Here is a tiny trained network, its code and every weight. The questions are about switching its units off for an input and a class, where a switched-off unit gives its printed mean instead of its output.

import numpy as np


def w(rows, s, z=0):
    codes = np.array(rows[::2]) - 128.0
    scale = np.full(codes.shape[1], s)
    scale[-1] = z or s
    return codes * scale


def f(y):
    return np.maximum(y, 0)


def log_softmax(a):
    a = a - a.max(-1, keepdims=True)
    return a - np.log(np.exp(a).sum(-1, keepdims=True))


def net(x, mask):
    res = np.array(x, float).reshape(1, 4) / 4 @ E
    y = f(res @ A[0][:, :-1].T + A[0][:, -1])
    res = res + np.where(mask, y, B[0][:, -1]) @ B[0][:, :-1]
    return log_softmax(res[-1] @ U[:, :-1].T + U[:, -1])


A, B = {}, {}
E = w([
[239,161,87,104],'x0',
[99,254,163,98],'x1',
[81,127,7,81],'x2',
[116,64,187,12],'x3',
],0.0087)
A[0] = w([
[122,189,140,115,96],'N0',
[185,187,103,167,200],'N1',
[189,150,108,144,40],'N2',
[130,50,193,57,206],'N3',
[170,118,183,158,24],'N4',
[122,166,162,56,100],'N5',
[116,143,149,86,103],'N6',
[165,123,194,161,120],'N7',
[177,122,157,199,172],'N8',
[150,143,65,81,105],'N9',
[182,140,213,128,100],'N10',
[85,162,28,94,116],'N11',
[95,129,55,96,163],'N12',
[33,98,163,167,113],'N13',
[196,149,99,104,49],'N14',
[172,70,115,165,140],'N15',
[90,106,164,52,200],'N16',
[215,128,140,98,138],'N17',
[134,208,144,70,2],'N18',
[108,190,141,141,106],'N19',
[105,179,119,185,131],'N20',
[105,196,143,80,84],'N21',
[120,179,110,163,75],'N22',
[177,139,170,159,59],'N23',
[132,127,93,99,124],'N24',
[236,157,143,89,36],'N25',
[191,146,109,124,95],'N26',
[126,181,138,117,59],'N27',
[163,65,121,172,112],'N28',
[146,173,200,174,115],'N29',
[133,146,81,217,168],'N30',
[203,118,141,14,151],'N31',
[125,139,159,7,149],'N32',
[113,161,117,154,168],'N33',
[51,128,117,128,160],'N34',
[129,135,78,91,116],'N35',
[199,145,48,60,123],'N36',
[150,77,76,122,79],'N37',
[42,103,173,156,160],'N38',
[166,130,149,132,31],'N39',
[140,124,157,65,179],'N40',
[138,157,77,209,47],'N41',
[149,10,93,105,89],'N42',
[130,166,123,193,159],'N43',
[183,133,210,151,53],'N44',
[151,122,173,134,158],'N45',
],0.014,0.0008)
B[0] = w([
[164,46,190,90,180],'N0',
[141,96,106,165,220],'N1',
[141,120,126,193,185],'N2',
[126,121,30,151,253],'N3',
[55,135,147,75,192],'N4',
[209,113,101,107,190],'N5',
[200,80,70,137,164],'N6',
[50,156,85,101,202],'N7',
[98,146,84,54,209],'N8',
[61,143,149,131,189],'N9',
[55,149,120,84,213],'N10',
[92,182,186,65,220],'N11',
[2,158,179,55,198],'N12',
[163,178,189,225,219],'N13',
[148,157,172,197,188],'N14',
[224,59,170,72,209],'N15',
[124,169,18,190,212],'N16',
[115,195,163,228,196],'N17',
[165,73,203,81,200],'N18',
[196,72,135,96,182],'N19',
[182,144,59,134,198],'N20',
[212,63,187,77,192],'N21',
[135,102,82,128,184],'N22',
[44,149,182,121,188],'N23',
[56,188,117,99,163],'N24',
[145,147,197,196,213],'N25',
[128,164,156,202,182],'N26',
[191,118,185,71,171],'N27',
[200,107,205,59,212],'N28',
[105,119,123,110,210],'N29',
[130,94,32,127,229],'N30',
[157,135,29,204,227],'N31',
[111,81,27,139,223],'N32',
[176,56,55,103,169],'N33',
[121,182,229,205,182],'N34',
[40,144,140,99,175],'N35',
[112,184,200,161,222],'N36',
[154,119,195,85,197],'N37',
[184,189,203,214,213],'N38',
[78,175,211,93,159],'N39',
[162,113,55,166,187],'N40',
[130,134,23,120,223],'N41',
[162,64,154,105,255],'N42',
[143,107,42,147,200],'N43',
[29,143,130,66,214],'N44',
[71,142,101,64,175],'N45',
],0.0064,0.01)
U = w([
[123,121,31,155,252],'0',
[4,173,160,78,10],'1',
[124,187,194,239,92],'2',
[190,58,172,61,140],'3',
],0.016,0.0004)

Each question gives the input, the list of numbers given to net, and the class t.
The units are the neurons (one row each of A and B). Each row of codes is followed by its name. A weight is (code - 128) times the scale printed after its matrix; where a second scale follows, it is the last column's (A, B and U).
mask holds one flag per neuron, in row order. A switched-off neuron (its flag False) gives its mean, the last column of its row in B, instead of its output. The means were averaged over made-up inputs and are rounded, as every weight is.
A unit's drop is (log p(t) with every unit on - log p(t) with that unit switched off) / (log p(t) with every unit on - log p(t) with every unit switched off).
The circuit of an input: a set's keep is (log p(t) with only the set's units on - log p(t) with every unit switched off) / (log p(t) with every unit on - log p(t) with every unit switched off). Starting from the 12 units with the biggest drops (on a tie, the unit counted first), units are removed one at a time, each time the one whose removal leaves the highest keep (on an exact tie, the one counted first), for as long as the keep stays at least 0.8.
circuit, biggest first: the units of the circuit, biggest drop first
top k neurons: the k neurons with the biggest drops, biggest first
drop when u is switched off: that unit's drop, to one decimal
input [2,4,1,3], class 3: circuit, biggest first : N21
input [-5,6,2,-1], class 3: circuit, biggest first : N21, N19, N0
input [6,-7,6,-4], class 3: top 2 neurons : N15, N42
input [-7,-7,-5,2], class 2: top 3 neurons : N13, N38, N21
input [-6,8,-4,8], class 0: top 2 neurons : N16, N32
input [3,-6,-1,6], class 0: top 2 neurons : N31, N3
input [-5,8,7,-6], class 3: top 2 neurons : N21, N19
input [-4,8,-5,7], class 3: top 3 neurons : N21, N18, N0
input [-1,6,-3,5], class 3: top 2 neurons : N21, N18
input [7,8,-6,-1], class 3: top 2 neurons : N18, N21
input [7,-3,4,-6], class 2: top 2 neurons : N36, N14
input [-4,-6,-5,7], class 0: top 2 neurons : N3, N16
input [-6,-7,-1,-2], class 3: drop when N16 is switched off : 0.2
input [1,-7,7,5], class 1: circuit, biggest first : N12
input [3,7,4,8], class 0: drop when N9 is switched off : 0.0
input [-5,-5,3,1], class 2: drop when N18 is switched off : 0.1
